Here is a tiny trained network, its code and every weight. The questions are about switching its units off for an input and a target symbol, where a switched-off unit gives its printed mean instead of its output.

import numpy as np


def w(rows, s, z=0):
    codes = np.array(rows[::2]) - 128.0
    scale = np.full(codes.shape[1], s)
    scale[-1] = z or s
    return codes * scale


def f(y):
    return np.maximum(y, 0)


def softmax(a):
    e = np.exp(a - a.max(-1, keepdims=True))
    return e / e.sum(-1, keepdims=True)


def log_softmax(a):
    a = a - a.max(-1, keepdims=True)
    return a - np.log(np.exp(a).sum(-1, keepdims=True))


def net(x, mask):
    ids = ['αδεηστφω'.index(c) for c in x.split()]
    T = len(ids)
    res = E[ids] + P[:T]
    r = res
    for j in range(3):
        rows = slice(4 * j, 4 * j + 4)
        q, k, v = (r @ M[0][rows].T for M in (Q, K, V))
        z = softmax(np.where(np.tri(T) > 0, q @ k.T / 4**0.5, -1e9)) @ v
        o = O[0][rows]
        res = res + np.where(mask[j], z, o[:, -1]) @ o[:, :-1]
    y = f(res @ A[0][:, :-1].T + A[0][:, -1])
    res = res + np.where(mask[3:11], y, B[0][:, -1]) @ B[0][:, :-1]
    return log_softmax(res[-1] @ U[:, :-1].T + U[:, -1])


Q, K, V, O, A, B = {}, {}, {}, {}, {}, {}
E = w([
[248,2,124,184],'α',
[117,201,175,127],'δ',
[207,23,12,166],'ε',
[165,123,165,95],'η',
[216,60,234,203],'σ',
[82,174,102,93],'τ',
[99,105,116,64],'φ',
[79,103,30,91],'ω',
],0.0088)
P = w([
[166,114,131,27],'0',
[180,192,70,140],'1',
[70,100,117,173],'2',
[142,115,180,111],'3',
[194,196,67,156],'4',
[54,108,129,210],'5',
[143,94,168,119],'6',
[213,193,71,170],'7',
[36,108,138,251],'8',
[134,114,159,117],'9',
],0.012)
Q[0] = w([
[122,150,116,99],'h1',
[102,159,58,88],'h1',
[133,159,136,99],'h1',
[128,140,117,141],'h1',
[226,174,74,146],'h2',
[4,93,90,138],'h2',
[195,158,63,146],'h2',
[212,157,38,152],'h2',
[181,148,117,35],'h3',
[205,169,77,84],'h3',
[88,106,213,98],'h3',
[62,101,152,208],'h3',
],0.014)
K[0] = w([
[103,179,94,103],'h1',
[71,170,23,62],'h1',
[128,194,127,135],'h1',
[145,120,94,123],'h1',
[215,120,122,13],'h2',
[19,144,30,172],'h2',
[204,122,87,17],'h2',
[206,118,73,21],'h2',
[54,201,144,69],'h3',
[86,175,116,12],'h3',
[125,151,197,254],'h3',
[194,54,121,214],'h3',
],0.012)
V[0] = w([
[134,136,104,168],'h1',
[126,110,76,71],'h1',
[132,115,126,67],'h1',
[148,143,142,81],'h1',
[98,157,92,79],'h2',
[82,237,102,121],'h2',
[122,23,62,138],'h2',
[126,10,97,139],'h2',
[146,145,206,157],'h3',
[168,129,195,151],'h3',
[46,218,137,115],'h3',
[169,116,180,166],'h3',
],0.012)
O[0] = w([
[126,165,93,119,122],'h1',
[179,137,178,146,216],'h1',
[152,105,181,151,187],'h1',
[136,100,145,159,196],'h1',
[105,182,154,184,196],'h2',
[143,244,198,122,109],'h2',
[17,38,150,129,200],'h2',
[46,47,111,123,204],'h2',
[110,164,117,25,68],'h3',
[116,185,88,47,119],'h3',
[139,87,254,113,3],'h3',
[118,152,73,65,107],'h3',
],0.0089,0.002)
A[0] = w([
[211,57,168,28,125],'n1',
[154,29,176,3,94],'n2',
[198,68,101,200,37],'n3',
[208,170,213,230,143],'n4',
[253,200,137,37,1],'n5',
[155,247,90,116,139],'n6',
[3,31,73,94,162],'n7',
[122,136,67,211,79],'n8',
],0.0065,0.0061)
B[0] = w([
[110,146,39,219,157],'n1',
[31,255,160,204,161],'n2',
[69,111,211,92,155],'n3',
[80,149,151,69,230],'n4',
[20,79,38,86,156],'n5',
[157,36,127,77,190],'n6',
[215,142,174,96,245],'n7',
[141,233,103,181,162],'n8',
],0.0087,0.011)
U = w([
[167,158,81,144,152],'α',
[186,182,188,105,139],'δ',
[116,160,98,196,177],'ε',
[168,83,136,128,128],'η',
[116,116,126,55,140],'σ',
[4,127,131,153,5],'τ',
[125,74,150,116,109],'φ',
[141,80,113,152,152],'ω',
],0.012,0.0035)

Each question gives the input, a string of symbols that net reads in full, and the target symbol t.
The units are the heads (4 rows each of Q, K, V and O) and the neurons (one row each of A and B). Each row of codes is followed by its name. A weight is (code - 128) times the scale printed after its matrix; where a second scale follows, it is the last column's (O, A, B and U).
mask holds one flag per unit, heads first, then neurons. A switched-off unit (its flag False) gives its mean, the last column of its rows in O or B, instead of its output. The means were averaged over made-up inputs and are rounded, as every weight is.
A unit's drop is (log p(t) with every unit on - log p(t) with that unit switched off) / (log p(t) with every unit on - log p(t) with every unit switched off).
The circuit of an input: a set's keep is (log p(t) with only the set's units on - log p(t) with every unit switched off) / (log p(t) with every unit on - log p(t) with every unit switched off). Starting from all 11 units, units are removed one at a time, each time the one whose removal leaves the highest keep (on an exact tie, the one counted first), for as long as the keep stays at least 0.8.
units of the circuit, in order: the units of the circuit, biggest drop first
most important unit: the unit with the biggest drop
top k neurons: the k neurons with the biggest drops, biggest first
which heads matter: for each layer, one digit per head in row order, 1 if its drop is at least 0.15 and else 0, layers parted by /
input ε τ δ δ τ τ, target ε: most important unit -> h3
input ω σ τ τ δ τ ω ε, target τ: which heads matter -> 011
input δ σ τ τ ω, target σ: top 3 neurons -> n5, n6, n4
input φ τ τ α δ τ, target α: units of the circuit, in order -> h3, n4
input τ φ τ τ τ τ σ δ ε η, target ε: top 2 neurons -> n2, n1
input δ τ δ τ τ η τ η, target σ: units of the circuit, in order -> n5, h2, n4, n6
input ω τ ω τ τ, target τ: which heads matter -> 011
input ω φ ε, target ε: which heads matter -> 001
input φ α τ τ α φ δ φ, target ε: which heads matter -> 011
input τ ε τ τ δ φ φ, target τ: top 2 neurons -> n2, n7
input τ τ τ ω δ φ φ ω, target δ: units of the circuit, in order -> h3, h2
input α φ ε ω τ, target φ: units of the circuit, in order -> h2, n7
input τ δ τ δ τ τ σ τ ε, target α: which heads matter -> 101
input σ ω σ, target σ: units of the circuit, in order -> h3
input δ τ ω ω τ, target σ: which heads matter -> 010
input ε φ ω α σ φ, target σ: units of the circuit, in order -> h3, n7
input τ η τ φ ε φ, target ε: units of the circuit, in order -> h3, n8
input δ τ ε φ ω τ τ τ φ φ, target τ: units of the circuit, in order -> n2, h2
input τ τ τ τ α δ, target α: which heads matter -> 001
input φ φ δ ω ε, target ε: most important unit -> n8
input τ τ δ τ α ω, target α: units of the circuit, in order -> h3, n7
input τ ω φ, target φ: units of the circuit, in order -> h3, h2, n7
input ω φ ε φ ε τ, target ε: units of the circuit, in order -> h3, n8
input ε σ φ δ τ δ τ τ ω, target σ: units of the circuit, in order -> n7, h3
input ω δ ω, target φ: units of the circuit, in order -> n7, h2, h3
input τ σ η, target σ: which heads matter -> 001
input δ σ δ, target σ: which heads matter -> 001
input ω δ η δ τ δ τ σ, target τ: which heads matter -> 011
input ω δ φ δ δ, target τ: units of the circuit, in order -> h2, n7
